Each row has a class, written as a number after it.
[ 20   8  19  44  42  71  11 -14   8 -10   0  10   7  51 -35 -55   4  -9
  16 -21  48  15  32  57 -42   8  44  33  54  26  29  46  12 -12]  6
[-37   0  35  15  52  29  -1  13 -33 -40  27 -31   4  29   7  10   1 -30
  12  12  42  11  36   2 -39   0  49  -6  22  -5  39   7  33 -45]  8
[-16  15  -3  32  57  41  -4  33 -26 -54   6 -13  -7  36 -17  26 -12 -10
   4 -19  33  -6  27 -10 -30  -6  75  24  35  -5  28  20  36 -13]  6
[-20 -48  18  10  33  21  -7  22  25   4  -2 -26 -12 -22 -24  56   7 -25
   4 -31  66   0  47 -43 -27 -41  21  46 -10  29  -1  35  24  -3]  1
[-14 -22  60 -11  55 -17   3  20  17  -6   9 -18  47  -2 -49 -14  -6 -42
 -18 -23  82 -22  25   5 -48  -7  35  14  12   3   7  42  62   9]  3
[  2 -65  61  36   1  18  -3  24  64 -29 -62  -5 -39  23 -31  38  -7  -5
 -15  19 -13   0   8 -24   0 -34  24 -16 -29 -13 -27  28  36  11]  5
[ 11 -18  65   2  53   8 -10  19  41  13  20 -24  20   7 -21 -35 -25 -30
  56  -5  25 -12  27 -15 -39 -20  62  33  13  12  -1  27  54 -45]  1
[-23 -30  21  -4  30   7   0 -14  15  21   7  33   2  12 -11 -16  59 -34
 -27 -34  56 -12  24 -24  -1 -41 -13  60  19   2  11  23  34 -34]  4
[-15   4  23   2  13   3  13  23   5   0  -3  56  44  44  -8 -61  -3 -47
  17 -18  79   7  -5  10 -21 -29  53   8  36 -17  56  38  64 -58]  9
[ 18 -52  98  32   3  47  16   9  77 -22 -17 -14 -27  -7 -30 -38  30 -28
 -16  17   7  10  22  -5  34 -18   4   6 -13  15  17  48  67  13]  4
[  4 -41  58  54  13  17  28  -7  41   6 -30   5  -8  30  -7  22  23  -9
 -34   5  17  24  26   6  -8   5   5  -3   5 -12   1  -5  29  15]  10
[  7 -14  71  34  22  20  -4  13  12 -36 -27 -33 -47  18 -11  68  -5  -5
 -44  11 -17   5  32 -48 -26  -1  29 -25 -14 -46 -24 -10  24   8]  0
[-19 -47   1   0  33  11   5  38   6 -42 -19 -11  18  24   4  18 -18 -13
  56   9  36  24  14  44 -28  23  24 -26  53   3  26  19  32 -60]  1
[ -4 -25  28  14  41  36  18  13  -3 -25  14 -17   1  -1 -17   9  11 -28
 -16  19 111   0  64 -22 -40 -19 -24  36  10  11  -8  45  55  -1]  10
[-30 -33   6  37  16  -7  22  12  18  28 -18   7  13 -18 -43  32  28 -10
  13 -41  83   4  49 -23 -28 -40 -19  67  46  32  25  38   4 -18]  1
[ 55 -63  86  58   2  11  43  24  62   4 -17  -9   5 -41 -25  18 -16 -22
 -28  38  28 -35  22   1   5   1  24 -11 -23 -16 -10  35  54  34]  3
[ 33 -48  86  48  27  24  33  41  81  24 -15  21  -5  -4 -10  21   9 -36
  28   0   6  -4  52  -8   2   9  62 -28  25 -14 -22  24  27  12]  7
[  4  -6 -14  14  41  34   8  40  10 -22 -31  57  20  56 -46  25 -22 -27
  13 -30  38 -10  42  27 -15   2  68  34  69  16  36  40  -5   7]  3
[ 13 -14  66  50  22  34  -5   6   9 -32  -1 -20  -7   9 -36  41  54 -24
   5 -24  55  -3  52  -6 -66 -14   7   9  32   9  16  50  22  -8]  9
[-11 -42  43  19  36  34  -6   7  11 -10  -6  25  22  48   0  18 -31 -35
  22 -13  22   0  42  31 -35  21  45 -26  27 -18  38   6  27 -63]  1
[ -7 -13  26  30  36  28   5  -7  16   8 -16   0  -4   6 -35  11  15 -27
 -31 -16  85   3  57 -23 -59 -35  -4  43  19   6   1  51  32  -8]  6
[ 27 -17  28  37  45  39  11  17 -14  -4  15 -22  -5 -26 -27  35   3   8
  -1 -33  55 -13  49 -27 -72   3 -40  21  25  14 -30  55  19  20]  4
[-18   9   7  42   1  10  13  21  -8  31 -27  33  31  32 -13 -25 -44 -15
  20 -10  22  13   7 -10 -18 -30  56  21  46  -3  48  27   9 -33]  9
[  2 -12  57  42  37  57  20   0  35   0  -6  33  14  -1 -49   0  34 -52
 -23  16  65 -17  71  -8  -7 -31   3  52  46  16  -1  56  25   4]  3
[-24 -81  58  57   3  19  -8   5  80  43 -43  16 -18   9 -17  81   3 -11
 -34  -4   5  -7  45 -32 -19  11  14 -17 -13 -22 -32   9  -7  -4]  2
[ 27 -15  62  59 -12  22  40 -11  68  36 -28  58 -20  10  -5  26  22   5
 -38  15  -1 -10  40 -45  -8  17   3  -2   4 -18 -18  10 -11 -10]  2
[-23 -42   9  19  63  11   7  46 -23 -52  -5 -22  33  48 -21  33  -1 -38
  23  -6  40 -20  16  30 -47 -13  79  14  59  -9  34  31  46 -37]  3
[ 37 -29  76  31  10  18   9  20  24  -4 -24  40 -13   9  -5   7  -2 -22
 -38  21  23 -47  -6   2  12   9  51 -31 -30 -59 -17   8  42 -13]  3
[-30 -30  17  -4  34  24  25  38  -7 -60  -8  -1  18  82 -22  -1 -19 -40
   4 -28  74  15  34  19 -10 -16  57  -1  34  -1  38  31  65   3]  10
[ 45  -6  70  42  -4  26  50 -19  69   7 -42  -7 -43  10 -18 -30  15  23
 -31  20  11  20  13 -25   6  -8  11  -4  -2  -8 -38  33  23  17]  6
[ -7   2  35  25  28   4   3  32  30 -21 -14 -26  -2   3 -64  18 -13   6
  38   3  68   1  63 -39 -39   4  10  28  64   5 -22  50   2  12]  2
[ 54 -48  68  35  11  29  16 -10  63  -3 -30  -8 -37  18 -19  15  60  10
  -3  17 -14   0  38   4 -16   1  11   9  17  -7 -52  15 -17  20]  7
[ 87 -27  65  36  31   6  24  29  51 -19 -42  -1 -33  -3 -38  30  12   2
 -19  19  37 -25  29 -11 -42  14  52  24   5  -6 -14  42  14  25]  3
[-24 -28  57  31  21  -3  -2  -5  35   5  -4  -4  23  10 -52   7  15 -31
 -13   1  76 -13  63 -33 -44 -25  -7  45  36 -16 -11  33  27  -2]  2
[-73 -60  -2  47  11  23 -14  38 -10 -22 -30  28  42  44 -21  18 -14 -45
   7  13  61  -7  24  44  -9  -3  25   6  61 -29  45  18  25 -45]  2
[-10 -37  41  36  26  26 -16 -12  43  13  -2  11  13  12 -45  11  35 -29
   2 -23  -2  -4  57 -22 -31 -51 -37  64  38  16   8  35  34  -3]  4
[  9   4  49   3  25  -9   7  34  10  26 -20  47   6   9 -28 -13  53 -29
  -8 -42  56 -21  36   6 -38   1  20  22  35  10  -2  33 -12  -2]  7
[ 14  34  25  20  34  32 -34  22 -32 -20  25 -14  -3  -7 -34  19  -7 -22
  -6  -1  41 -33  58 -30 -49 -30  16  74   1  20  -8  22   0  37]  8
[-61 -53  46  10  59  39   6  19  19  17  -8  -6  18  68 -14  -2 -13 -33
 -22 -35  45  -2  50  24 -15  23  62   8  28  35   6  25  12 -18]  10
[ 11 -10  19  27  28  36 -32   5 -26 -33  28 -72  20  37 -58 -44 -32   0
  57  -9  45 -16   5  25 -49 -27  60  53  22   0  -4  33  17  22]  2
[ 34 -61  92  32  25  40  27  45  63  -9 -23  10 -13  -1  -8  14  30 -24
 -22   5  24 -14  33   9 -21  19  33 -31  -5  -3 -42  40  32  26]  7
[-32   3  41   4  12  44  21  26  19   0  -5  56  11  71 -25 -63   3 -14
   5 -12  29 -19  25   5 -11 -22  24  25  26  28  15  51  20 -50]  8
[ 47  26  75  30  -5  17   8 -18  38 -11 -11  -9 -23  14 -36 -36  20 -27
  17   7  -7  27  21  12  23 -16  26   9  25 -20   7  -2  20  25]  0
[ 16 -32  -2  25  44   4  30  25  -1 -21  -8  31  15  19  -8  -3 -19  -9
   1 -14  71  13  22  11 -31  21  30  20  51 -19  65  22  48 -27]  4
[ 12  23  20  31  66  47   9  25   1   0  17   5   2  41 -10 -44 -14  -6
  30 -38  42   3  -7   5 -53  -4  92  13  22  -4   4  34  52 -34]  6
[  5   9  64  43  21  10   6   4  47  39 -32  24 -12  -7 -50 -26  42 -11
  20  -8  21  -3  30 -20 -27 -35 -13  45  32  34 -25  48  -3 -15]  5
[-16   2  24  34  44  51  27  56  10 -21 -11  50   4  -1 -12  19  30 -35
 -28   6 101   0  59 -14 -40  -5  -8  35  46  23 -17  56  26   2]  8
[ 27 -33  55  53   2  30  29   7  22  -7 -16  39 -18  17  20  13  49   2
 -25  40 -36 -23  11 -11  -2  -5  13  -6   4 -39 -17 -10  15 -25]  7
[-34  25  37   3  29   5  -1 -16 -19  -3   1 -29  -4  15 -48   2   7 -17
 -21 -16  44  11  57 -51 -43 -44 -15  50  34   0   3  23  11  -9]  0
[ -4 -26   8   5  33  34 -32   5  11 -21  12 -15  23  36 -27   0 -30  -9
  48 -16  50   7  22  18 -42  -3  35   0  35 -10  -6  30  24 -17]  9
[ 15 -53  78  50  15  40   7  22  80   0  -8  18  -4  -2 -25  15   5 -29
 -26   9  33  -2  41   6 -16   1  20   4 -27   8  -1  27  47  28]  8
[-40  24  52  -7  45  18 -47  -2  30  -4   3  62  11   7 -45 -40  49 -44
 -35  -8  35 -22  27 -12 -18 -22   4  64  -8  31  29  19  33 -29]  5
[  8 -14  41  15  42 -12 -46   9  22  13 -17 -20   0  18 -48   7  29 -31
  -6 -49  43 -24  28  15 -67 -20  38  53  11  11  -1  28  18   5]  6
[ 23   6   5   8  34  35  21  41  33   0 -21  74  20  84 -15 -31 -12 -26
  38 -42  18 -19  25  22 -45  -9  57  11  66   9  -7  56  32 -40]  6
[  3   4   9  20  25  19   5 -16   0  -4 -14  25  -9  48   5  10  39 -16
   6 -26  20   3  26  44 -16  23  29  -6  54  -7  16   3 -13 -39]  6
[-39 -11  45   4  69  32 -10  45  -5 -38  13 -25   5  51 -20 -16   5 -14
  29 -16  58  -5  25  25 -43  22  66   1  42  12  -3  31  25 -38]  8
[-78 -27  20   9  40  -1 -12 -53  13 -25   1  10  11  24 -37   4  65 -10
 -62 -10  53  10  27   2  13 -12 -13  50  20   3  25 -19   9 -13]  5
[ 20  12  64  23  24  28  -2  43  16  -9  -3  10 -16  -4 -33 -11  48 -26
  21  -8  73 -17  37   1 -46 -16  -6  27  21  21 -27  57  19  -3]  8
[-82 -14 -14  12  65   4   7  40   1   3  -4  22  30  43 -14   1 -20   4
  13 -29  72  28  10   4 -46  15  46  11  48   3  30  13  26 -52]  8
[-39 -63 -16  19  27   6 -27  54  11   2 -44  61  15  48 -27  21  -3 -37
  32 -11  56  -6  27  23 -28 -26  47  28  47 -32  51  21  22 -57]  7
[-38 -30   5  24  48  18   3  43  13 -20 -19  -3  29  51 -35 -20 -17 -11
  14 -10  57  22  11  22 -60 -22  43  43  42  20  25  39  40 -13]  8
[ 28  -7  44  23   0  -2 -37   7  -3 -17  -2 -17   0 -41 -53   3  34 -25
 -15   4 114 -26  34 -18 -54 -41 -33  59  -5  -8   1  50  35  17]  9
[ 19  10  57  39  33  42 -18  -3  23  -3  -3   5 -23   3 -61  -4  36  -6
  27  15  34 -13  78 -36 -19 -32  -1  61  51 -12 -31  29 -10   7]  7
[ -7  -9  -8  36  62  29 -24 -22   3  20  10  26  16  33 -20  32  32 -20
 -13 -59  55   3  36  21 -77  -1  24  43  34  -4   6   6   9 -15]  6
[ -7 -11   3   1  24 -18 -14  14  12 -25 -25  48   5  17  -2  22  72 -27
 -58 -13  79   0   0 -11 -31 -12  27  53  19 -12  27   6  27 -20]  9
[  5 -42  41  68   4  48  63  -3  77  -4 -22  38  -5  20  -9   1  31  23
  20   7 -26  15   3  25  39  18  -8 -35  45  10 -52  17   6   6]  5
[-22   0  32  33  37  53  17  49   7 -13 -20  65   9  67  -7 -51  38 -15
  17   2 -12  -8  -2   6 -20 -25  58  23  53  -2   7  30  28 -57]  7
[-26 -22   7  41  37  44  -5  47  10 -51 -22  23  -2   1 -49  55  56 -32
  15 -19  64 -12  52   2 -28 -35 -26  44  61  36 -27  59  15  16]  5
[-25 -39   6  25  51  36  14  43  15  -9  -9  24  23  46  -4  -9 -43 -36
  20  13  80  21  30   4 -54 -21  57  17  31 -12  29  37  61 -46]  8
[ 45 -37  59  40  22   2  31  38  67 -17 -51  37 -43  33  -8  43  51  24
 -40   2 -32 -17  19 -26  -9  24  65  11  15 -16 -25  -3  -9  17]  7
